Below are the code and all the weights of a small trained network. Each question names an input and a class and asks about switching units off, where a switched-off unit gives its printed mean instead of its output.

import numpy as np


def w(rows, s, z=0):
    codes = np.array(rows[::2]) - 128.0
    scale = np.full(codes.shape[1], s)
    scale[-1] = z or s
    return codes * scale


def f(y):
    return y / 2 * (1 + np.tanh(0.7978845608 * (y + 0.044715 * y**3)))


def log_softmax(a):
    a = a - a.max(-1, keepdims=True)
    return a - np.log(np.exp(a).sum(-1, keepdims=True))


def net(x, mask):
    res = np.array(x, float).reshape(1, 3) / 4 @ E
    y = f(res @ A[0][:, :-1].T + A[0][:, -1])
    res = res + np.where(mask, y, B[0][:, -1]) @ B[0][:, :-1]
    return log_softmax(res[-1] @ U[:, :-1].T + U[:, -1])


A, B = {}, {}
E = w([
[164,131,119,151,135,130,168,108,28,147],'x0',
[79,112,185,111,240,66,81,172,144,81],'x1',
[155,130,154,137,192,93,158,2,132,118],'x2',
],0.0063)
A[0] = w([
[131,122,124,139,118,134,135,92,145,137,173],'n0',
[126,132,125,132,134,129,127,134,121,131,111],'n1',
[119,127,136,131,205,117,121,135,125,125,251],'n2',
[120,129,131,134,103,136,121,135,136,125,137],'n3',
[105,129,131,123,123,126,101,253,192,122,186],'n4',
[126,124,128,130,147,121,125,131,130,126,124],'n5',
[130,140,133,132,146,125,124,121,138,128,99],'n6',
[126,116,129,135,131,123,127,154,135,131,122],'n7',
[140,129,120,124,124,133,133,148,83,129,72],'n8',
[132,130,127,134,129,128,131,127,136,122,86],'n9',
[138,131,119,131,60,141,140,129,46,135,224],'n10',
[120,124,134,127,192,117,120,156,113,125,177],'n11',
[126,124,127,127,142,124,127,129,129,121,108],'n12',
[133,128,129,130,128,130,133,115,141,135,166],'n13',
[122,124,129,124,101,123,124,115,183,125,162],'n14',
[128,130,139,141,206,118,134,75,92,125,128],'n15',
[114,128,140,126,222,112,116,175,99,122,178],'n16',
[145,128,112,127,54,139,146,131,36,133,223],'n17',
[133,131,130,128,129,127,130,133,128,126,82],'n18',
[142,131,137,123,185,117,137,40,105,124,162],'n19',
],0.021,0.0027)
B[0] = w([
[126,164,105,133,110,163,118,89,135,63,156],'n0',
[129,121,151,120,131,125,127,136,135,133,126],'n1',
[102,57,80,132,185,146,144,113,53,23,192],'n2',
[168,121,132,122,126,112,123,124,162,154,140],'n3',
[42,130,144,208,139,146,128,230,193,86,250],'n4',
[120,132,148,126,157,101,137,133,132,125,134],'n5',
[140,128,163,115,159,76,129,150,171,133,132],'n6',
[107,148,141,122,119,107,149,135,147,133,137],'n7',
[114,131,169,76,107,111,116,185,145,152,141],'n8',
[133,161,167,119,145,83,118,125,160,147,125],'n9',
[149,111,151,180,136,131,121,131,28,215,214],'n10',
[128,150,160,113,161,115,125,90,88,51,177],'n11',
[129,136,158,125,158,97,131,131,142,133,130],'n12',
[126,139,102,131,114,145,128,119,128,96,138],'n13',
[145,175,124,104,70,153,124,131,187,122,160],'n14',
[173,76,102,58,161,109,132,118,112,221,189],'n15',
[140,173,171,87,132,116,127,60,49,3,205],'n16',
[140,129,164,185,136,116,135,130,17,237,225],'n17',
[139,148,178,121,150,86,132,133,161,150,124],'n18',
[108,91,65,163,222,115,140,86,210,182,209],'n19',
],0.024,0.013)
U = w([
[196,191,125,14,2,147,96,101,156,65,153],'0',
[158,150,156,11,81,87,110,141,169,125,4],'1',
[121,99,158,164,96,122,117,191,118,174,15],'2',
[100,172,97,153,94,169,114,148,250,111,184],'3',
[221,120,127,129,125,119,133,79,79,175,199],'4',
[102,142,174,115,137,113,122,139,92,56,101],'5',
[168,94,68,64,165,103,145,68,159,113,141],'6',
],0.0066,0.0025)

Each question gives the input, the list of numbers given to net, and the class t.
The units are the neurons (one row each of A and B). Each row of codes is followed by its name. A weight is (code - 128) times the scale printed after its matrix; where a second scale follows, it is the last column's (A, B and U).
mask holds one flag per neuron, in row order. A switched-off neuron (its flag False) gives its mean, the last column of its row in B, instead of its output. The means were averaged over made-up inputs and are rounded, as every weight is.
A unit's drop is (log p(t) with every unit on - log p(t) with that unit switched off) / (log p(t) with every unit on - log p(t) with every unit switched off).
The circuit of an input: a set's keep is (log p(t) with only the set's units on - log p(t) with every unit switched off) / (log p(t) with every unit on - log p(t) with every unit switched off). Starting from the 12 units with the biggest drops (on a tie, the unit counted first), units are removed one at a time, each time the one whose removal leaves the highest keep (on an exact tie, the one counted first), for as long as the keep stays at least 0.8.
units of the circuit, in order: the units of the circuit, biggest drop first
top k neurons: the k neurons with the biggest drops, biggest first
drop when u is switched off: that unit's drop, to one decimal
input [-3,3,-7], class 3: units of the circuit, in order : [n4]
input [-7,6,-8], class 3: top 4 neurons : [n4, n17, n10, n14]
input [-5,-6,3], class 0: top 2 neurons : [n4, n19]
input [-2,-1,1], class 0: units of the circuit, in order : [n4, n19, n17]
input [-8,-1,5], class 3: units of the circuit, in order : [n16, n17]
input [0,6,3], class 6: top 3 neurons : [n15, n4, n19]
input [-1,1,-8], class 3: top 2 neurons : [n4, n17]
input [-8,5,-4], class 3: top 2 neurons : [n4, n17]
input [-3,-7,8], class 6: top 2 neurons : [n4, n19]
input [2,-6,-5], class 4: drop when n4 is switched off : 3.0
input [4,-4,-4], class 4: drop when n4 is switched off : 3.8
input [-1,-3,6], class 6: drop when n4 is switched off : 0.4
